M =
[[ 18 -13  -6  -8 -18  16  23 -15   2  -8   3 -25  21  -5   4 -19]
 [ 18   5 -13  25   7  12   9   1   1  14 -23   2   4 -45  -1 -11]
 [ -1  -3  -2   8  -6   9  12 -10   6   4 -10  20   4   1  35   0]
 [  6   3   0  -5 -12  20   0   6 -21   4   8 -17  20   7   9   1]
 [-13  -1   7 -10   2 -10  -1   4  -8   3  -1 -10  24   8  -2  -2]
 [ -3  -4  -4   0  -5   2   0  -6  -2   2  -2   5 -11  -6   7   2]
 [-13  -5  -9  24  -2 -12 -13  15   4 -19  12  -8  -3  -6 -24 -13]
 [ -5  -6 -17  19   5   3  -4   3  -4  -4  -7   8 -24  13  -2   5]
 [  3  -9  29 -24 -11   1  12 -13  21  -3  22 -23   0  47 -11  38]
 [ -1  -1 -11  33  32  28 -10  13   6   5  -6  -7   7  -1  21  -4]]
Rows and columns are counted from 1.
(1, 1) -> 18
(7, 3) -> -9
(10, 11) -> -6
(3, 15) -> 35
(9, 11) -> 22
(3, 11) -> -10
(2, 9) -> 1
(7, 16) -> -13
(10, 13) -> 7
(9, 10) -> -3
(8, 13) -> -24
(10, 15) -> 21
(4, 14) -> 7
(2, 7) -> 9
(3, 5) -> -6
(4, 10) -> 4
(2, 8) -> 1
(9, 2) -> -9
(5, 10) -> 3
(7, 1) -> -13
(2, 5) -> 7
(9, 8) -> -13
(6, 12) -> 5
(6, 8) -> -6
(6, 4) -> 0
(5, 16) -> -2
(9, 1) -> 3
(3, 3) -> -2
(4, 7) -> 0
(2, 15) -> -1
(9, 5) -> -11
(1, 6) -> 16
(2, 16) -> -11
(3, 2) -> -3
(1, 10) -> -8
(5, 7) -> -1
(9, 7) -> 12

grid =
[[ -3  32 -24 -32 -35  30   0 -37 -33]
 [ 38  15  -1   5  25  17 -37  -1   4]
 [ 21  18   8  -7 -26  26  -9 -46  -9]
 [ 22  10   1   3  14  11 -19  -1   3]
 [-19  10  -6 -10 -22   6  30  -7 -10]]
Indices start at 1.
row 1 col 1 -> -3
row 1 col 3 -> -24
row 5 col 6 -> 6
row 5 col 4 -> -10
row 3 col 1 -> 21
row 4 col 5 -> 14
row 5 col 5 -> -22
row 4 col 7 -> -19
row 2 col 6 -> 17
row 5 col 7 -> 30
row 1 col 4 -> -32
row 2 col 7 -> -37
row 1 col 6 -> 30
row 1 col 7 -> 0
row 3 col 6 -> 26
row 3 col 4 -> -7
row 1 col 9 -> -33
row 2 col 5 -> 25

x =
[[-472, -563, 290, 683, 271, -813, -657, -493, 279, 852, -425],
 [-469, -599, 218, 696, 330, -749, -713, -480, 180, 914, -358],
 [-199, 658, 540, -339, -925, -457, -289, 929, 90, -541, -564],
 [-415, 811, 346, -564, -532, -345, 591, 611, -145, -939, -478],
 [907, -372, -479, -584, 210, 685, 338, -740, -708, -492, 166],
 [286, 847, -424, -481, -571, 281, 678, 255, -816, -654, -484],
 [-588, -42, 685, 478, -493, -841, -463, -158, 975, -98, -519],
 [-461, -322, 915, 155, -541, -561, -243, 650, 571, -286, -924],
 [-500, 328, 820, -434, -484, -567, 323, 679, 240, -820, -647],
 [-897, -449, -279, 945, 59, -539, -575, -168, 668, 524, -362],
 [-508, -450, 699, 476, -549, -510, -427, 545, 625, -37, -930],
 [146, 694, 373, -702, -744, -476, 82, 953, -299, -486, -594],
 [-580, -88, 674, 495, -450, -874, -455, -194, 977, -54, -518],
 [314, -752, -693, -490, 210, 906, -387, -485, -594, 241, 691],
 [-550, -250, 638, 561, -273, -922, -451, -326, 894, 179, -544]]
Rows and columns are counted from 1.
(1, 1) -> -472
(10, 5) -> 59
(7, 11) -> -519
(4, 3) -> 346
(9, 3) -> 820
(3, 10) -> -541
(4, 7) -> 591
(14, 8) -> -485
(15, 10) -> 179
(4, 1) -> -415
(6, 8) -> 255
(4, 6) -> -345
(9, 1) -> -500
(8, 5) -> -541
(1, 7) -> -657
(14, 11) -> 691
(12, 11) -> -594
(13, 1) -> -580
(12, 4) -> -702
(11, 1) -> -508
(13, 9) -> 977
(2, 3) -> 218
(13, 5) -> -450
(11, 4) -> 476
(5, 6) -> 685
(11, 10) -> -37
(14, 9) -> -594
(7, 2) -> -42
(4, 10) -> -939
(12, 1) -> 146
(8, 11) -> -924
(15, 3) -> 638
(12, 8) -> 953
(14, 2) -> -752
(5, 1) -> 907
(14, 10) -> 241
(15, 4) -> 561

W =
[[ 50  34 -29   0 -26   9]
 [  7   5   0   0 -17   4]
 [ -6  -2   0  20  28  -6]
 [ -3  -2   0   1   8  -1]
 [ -5  -3   0  19  26  -6]
 [ -7  -2  -1  21  29  -7]
 [ -4  -3   0   5  17  -3]
 [ -4  -3   0  11  22  -4]
 [ -2  -1   0   0   4  -1]
 [ 47  31 -27   3 -27  10]
 [  0   0   0   0  -5   1]
 [ 30  22 -12   4 -24   8]]
Rows and columns are counted from 1.
(1, 1) = 50
(7, 5) = 17
(11, 4) = 0
(10, 3) = -27
(12, 6) = 8
(8, 4) = 11
(4, 3) = 0
(6, 3) = -1
(8, 6) = -4
(9, 1) = -2
(6, 5) = 29
(1, 4) = 0
(7, 1) = -4
(6, 4) = 21
(9, 3) = 0
(8, 3) = 0
(3, 2) = -2
(9, 6) = -1
(6, 2) = -2
(12, 2) = 22
(2, 5) = -17
(9, 4) = 0
(11, 1) = 0
(4, 4) = 1
(7, 3) = 0
(5, 1) = -5
(11, 2) = 0
(2, 6) = 4
(9, 5) = 4
(5, 5) = 26
(7, 2) = -3

a =
  9   24   -1   12   13   43   37   16   16   17   30   18   23   26
  2   29    4   12    2   31   12   20    6   26   39    9    3   32
 10   13   12   12   24  -32   21   15   25   -9   11   32   21    8
 15   23   12   13   21   -7   16   25   25   21   12   26   15   25
 19   14   31   15   10  -22  -27   22   10   33   -1    6   -9   16
 30   13   14   15   29   26   32   20   30   27   -6   24   31   17
Indices start at 1.
(1, 1): 9
(2, 7): 12
(5, 6): -22
(2, 8): 20
(5, 7): -27
(4, 5): 21
(6, 12): 24
(2, 10): 26
(5, 12): 6
(3, 12): 32
(6, 2): 13
(6, 4): 15
(4, 12): 26
(4, 2): 23
(2, 14): 32
(4, 6): -7
(1, 14): 26
(6, 11): -6
(4, 3): 12
(5, 2): 14
(3, 7): 21
(2, 2): 29
(5, 8): 22
(4, 11): 12
(6, 3): 14
(2, 13): 3
(5, 14): 16

m =
[[ -4 -12 -14   1  -2  -4   0  -2   2  -1]
 [ 17   3 -19   5  10 -10  -5   7   6   6]
 [ 13  43  19   6  -7 -11 -17 -14   6 -11]
 [  7 -13 -21   8  15   7   5  13   7   0]
 [  1   3 -10  20  -7   5   6   5   5  -8]
 [ -7   6 -12   5   8  -8   0   2 -16  18]
 [ 16  37  21  -5   6 -22 -11  -6   3   1]]
Rows and columns are counted from 1.
(1, 1) = -4
(1, 9) = 2
(4, 3) = -21
(2, 3) = -19
(6, 9) = -16
(1, 10) = -1
(3, 6) = -11
(5, 2) = 3
(7, 2) = 37
(1, 5) = -2
(4, 8) = 13
(4, 10) = 0
(5, 6) = 5
(4, 5) = 15
(3, 10) = -11
(4, 9) = 7
(5, 8) = 5
(4, 1) = 7
(3, 7) = -17
(1, 8) = -2
(6, 8) = 2
(1, 4) = 1
(5, 9) = 5
(5, 4) = 20
(2, 1) = 17

data =
[[ 41 -41   8  27 -14  38 -17 -36 -26  28 -24  14  40   5]
 [-11 -19  34  23  13  19  37 -42  14 -37 -17 -16 -10  24]
 [ 28  26  14 -36 -18  25  35 -42  -9 -41   1 -43  38 -33]
 [-42  12  10 -12  42   9  -9  -1 -20  20   3  -2 -19  21]
 [ 12  21 -29 -42  23 -18  18   1  18  29  36  -4  -3 -12]
 [ 24   8  15  19 -43   0 -42  26 -37  36 -40 -41  39  15]
 [ 12   6  29 -18 -41 -15 -35  25   9 -10 -26  34  28  25]
 [-40  28  13   1  13  18   0 -22 -40   9  27   5 -38   1]]
Rows and columns are counted from 1.
(1, 1) = 41
(3, 7) = 35
(6, 2) = 8
(7, 9) = 9
(7, 10) = -10
(5, 14) = -12
(7, 6) = -15
(4, 4) = -12
(1, 2) = -41
(2, 6) = 19
(7, 14) = 25
(5, 1) = 12
(1, 14) = 5
(8, 5) = 13
(3, 6) = 25
(1, 10) = 28
(2, 11) = -17
(2, 1) = -11
(3, 3) = 14
(2, 7) = 37
(2, 4) = 23
(5, 11) = 36
(4, 14) = 21
(1, 8) = -36
(3, 10) = -41
(3, 4) = -36
(7, 7) = -35
(1, 6) = 38
(3, 14) = -33
(4, 2) = 12
(3, 13) = 38
